Below is a small trained network, with its code and all its weights. Each question gives an input and a class and asks what happens when units are switched off, that is, made to give their printed mean instead of their output.

import numpy as np


def w(rows, s, z=0):
    codes = np.array(rows[::2]) - 128.0
    scale = np.full(codes.shape[1], s)
    scale[-1] = z or s
    return codes * scale


def norm(h):
    return h / np.sqrt((h * h).mean(-1, keepdims=True) + 1e-5)


def f(y):
    return y / 2 * (1 + np.tanh(0.7978845608 * (y + 0.044715 * y**3)))


def log_softmax(a):
    a = a - a.max(-1, keepdims=True)
    return a - np.log(np.exp(a).sum(-1, keepdims=True))


def net(x, mask):
    res = np.array(x, float).reshape(1, 3) / 4 @ E
    u = 0
    for l in range(3):
        y = f(norm(res) @ A[l][:, :-1].T + A[l][:, -1])
        res = res + np.where(mask[u : u + 11], y, B[l][:, -1]) @ B[l][:, :-1]
        u += 11
    return log_softmax(norm(res)[-1] @ U[:, :-1].T + U[:, -1])


A, B = {}, {}
E = w([
[75,204,64,233,117,114,132],'x0',
[185,171,37,102,129,187,132],'x1',
[186,88,141,171,2,128,145],'x2',
],0.0076)
A[0] = w([
[141,144,148,50,104,100,167,43],'L0N1',
[54,160,71,126,70,103,123,72],'L0N2',
[197,95,165,89,163,137,172,4],'L0N3',
[184,81,99,132,44,56,29,95],'L0N4',
[83,162,60,231,185,110,114,164],'L0N5',
[197,169,95,141,141,227,114,161],'L0N6',
[130,171,119,123,112,221,136,7],'L0N7',
[170,106,164,172,96,182,138,25],'L0N8',
[206,161,152,148,25,82,138,6],'L0N9',
[155,116,137,2,159,60,67,149],'L0N10',
[30,84,188,148,92,86,54,25],'L0N11',
],0.0053,0.0023)
B[0] = w([
[145,154,144,169,161,132,100,125],'L0N1',
[165,136,171,122,142,156,115,144],'L0N2',
[139,144,126,197,167,129,43,145],'L0N3',
[104,126,145,149,135,156,201,191],'L0N4',
[192,76,193,163,164,168,135,255],'L0N5',
[138,111,144,125,145,35,196,212],'L0N6',
[139,94,98,97,102,2,90,121],'L0N7',
[82,120,128,127,133,155,143,136],'L0N8',
[88,108,146,117,131,167,177,190],'L0N9',
[176,96,188,188,161,173,183,224],'L0N10',
[200,151,88,82,127,46,169,175],'L0N11',
],0.0067,0.0032)
A[1] = w([
[130,139,149,141,157,92,226,146],'L1N1',
[77,180,92,208,144,120,155,35],'L1N2',
[96,225,107,243,103,107,90,77],'L1N3',
[15,81,200,158,117,9,67,4],'L1N4',
[26,134,107,73,231,144,94,91],'L1N5',
[186,167,3,80,115,178,127,38],'L1N6',
[122,171,134,97,186,109,93,152],'L1N7',
[136,126,122,76,110,150,75,74],'L1N8',
[130,142,164,191,155,221,157,177],'L1N9',
[107,63,166,146,171,108,213,121],'L1N10',
[150,155,111,134,135,104,189,124],'L1N11',
],0.0068,0.0033)
B[1] = w([
[142,187,62,126,117,170,39,228],'L1N1',
[215,43,191,98,182,169,107,162],'L1N2',
[250,62,255,148,232,176,112,191],'L1N3',
[168,202,112,96,195,88,241,175],'L1N4',
[38,82,150,132,4,190,198,212],'L1N5',
[111,177,199,115,179,25,208,180],'L1N6',
[72,111,103,186,13,132,172,182],'L1N7',
[165,119,229,202,132,99,136,101],'L1N8',
[116,104,69,115,154,109,69,253],'L1N9',
[156,162,56,149,130,104,84,248],'L1N10',
[108,159,162,136,124,124,84,169],'L1N11',
],0.0062,0.0039)
A[2] = w([
[157,163,126,138,59,123,95,135],'L2N1',
[112,132,53,138,97,84,2,84],'L2N2',
[136,163,134,124,197,112,99,145],'L2N3',
[159,59,158,27,120,140,100,108],'L2N4',
[175,78,209,82,176,161,88,5],'L2N5',
[47,162,141,86,178,159,90,83],'L2N6',
[48,87,115,162,69,175,207,104],'L2N7',
[121,136,168,157,32,152,163,26],'L2N8',
[156,178,154,98,151,15,217,60],'L2N9',
[184,103,112,155,71,130,169,81],'L2N10',
[149,147,101,96,159,146,168,113],'L2N11',
],0.0091,0.0027)
B[2] = w([
[83,70,103,89,177,166,103,153],'L2N1',
[169,96,40,33,101,136,96,142],'L2N2',
[110,91,138,130,25,135,128,179],'L2N3',
[139,182,146,194,175,127,95,197],'L2N4',
[162,142,71,251,141,172,109,217],'L2N5',
[85,114,186,66,49,149,180,160],'L2N6',
[48,76,142,54,169,189,195,224],'L2N7',
[36,142,127,36,167,177,175,169],'L2N8',
[151,215,133,79,78,2,103,253],'L2N9',
[32,149,159,131,135,127,124,197],'L2N10',
[112,114,196,161,48,72,113,167],'L2N11',
],0.0069,0.0054)
U = w([
[173,113,156,247,170,195,101,161],'0',
[21,102,146,73,119,198,193,239],'1',
[142,199,138,107,96,23,148,148],'2',
[142,91,17,71,107,151,90,5],'3',
],0.014,0.0017)

Each question gives the input, the list of numbers given to net, and the class t.
The units are the neurons (one row each of A and B). Each row of codes is followed by its name. A weight is (code - 128) times the scale printed after its matrix; where a second scale follows, it is the last column's (A, B and U).
mask holds one flag per neuron, layer by layer. A switched-off neuron (its flag False) gives its mean, the last column of its row in B, instead of its output. The means were averaged over made-up inputs and are rounded, as every weight is.
A unit's drop is (log p(t) with every unit on - log p(t) with that unit switched off) / (log p(t) with every unit on - log p(t) with every unit switched off).
The circuit of an input: a set's keep is (log p(t) with only the set's units on - log p(t) with every unit switched off) / (log p(t) with every unit on - log p(t) with every unit switched off). Starting from the 12 units with the biggest drops (on a tie, the unit counted first), units are removed one at a time, each time the one whose removal leaves the highest keep (on an exact tie, the one counted first), for as long as the keep stays at least 0.8.
units of the circuit, in order: the units of the circuit, biggest drop first
most important unit: the unit with the biggest drop
k most important neurons: the k neurons with the biggest drops, biggest first
k most important neurons of layer l: the k neurons of layer l with the biggest drops, biggest first
drop of u: that unit's drop, to one decimal
input [5,8,4], class 2: units of the circuit, in order : [L1N6]
input [-8,-7,-7], class 0: units of the circuit, in order : [L2N5, L2N4]
input [-8,7,-8], class 0: 4 most important neurons : [L0N10, L2N4, L2N5, L2N7]
input [-1,4,3], class 2: 2 most important neurons of layer 1 : [L1N6, L1N5]
input [-6,7,-3], class 2: 2 most important neurons : [L0N5, L1N6]
input [3,-2,2], class 3: 2 most important neurons : [L0N5, L2N2]
input [-3,2,2], class 3: 3 most important neurons : [L2N2, L1N3, L0N5]
input [-4,6,6], class 1: 2 most important neurons of layer 0 : [L0N11, L0N4]
input [-5,5,-5], class 0: 2 most important neurons : [L0N10, L0N11]
input [-7,-8,2], class 2: 4 most important neurons : [L1N4, L0N5, L2N9, L0N11]
input [0,2,0], class 3: 3 most important neurons : [L0N6, L2N2, L1N1]
input [-8,2,7], class 0: 3 most important neurons : [L1N5, L1N7, L2N4]
input [8,1,-7], class 0: 3 most important neurons : [L1N3, L0N5, L1N2]
input [0,-5,0], class 2: most important unit : L1N4
input [-8,-6,-8], class 0: 2 most important neurons : [L0N10, L2N5]
input [3,1,2], class 3: 2 most important neurons of layer 0 : [L0N5, L0N3]
input [-8,3,-6], class 0: drop of L0N10 : 0.4
input [-5,7,5], class 2: drop of L1N6 : 0.5
input [0,-6,-3], class 2: drop of L1N4 : 0.3
input [-2,5,-2], class 2: drop of L1N7 : 0.0
input [2,3,4], class 1: most important unit : L0N10
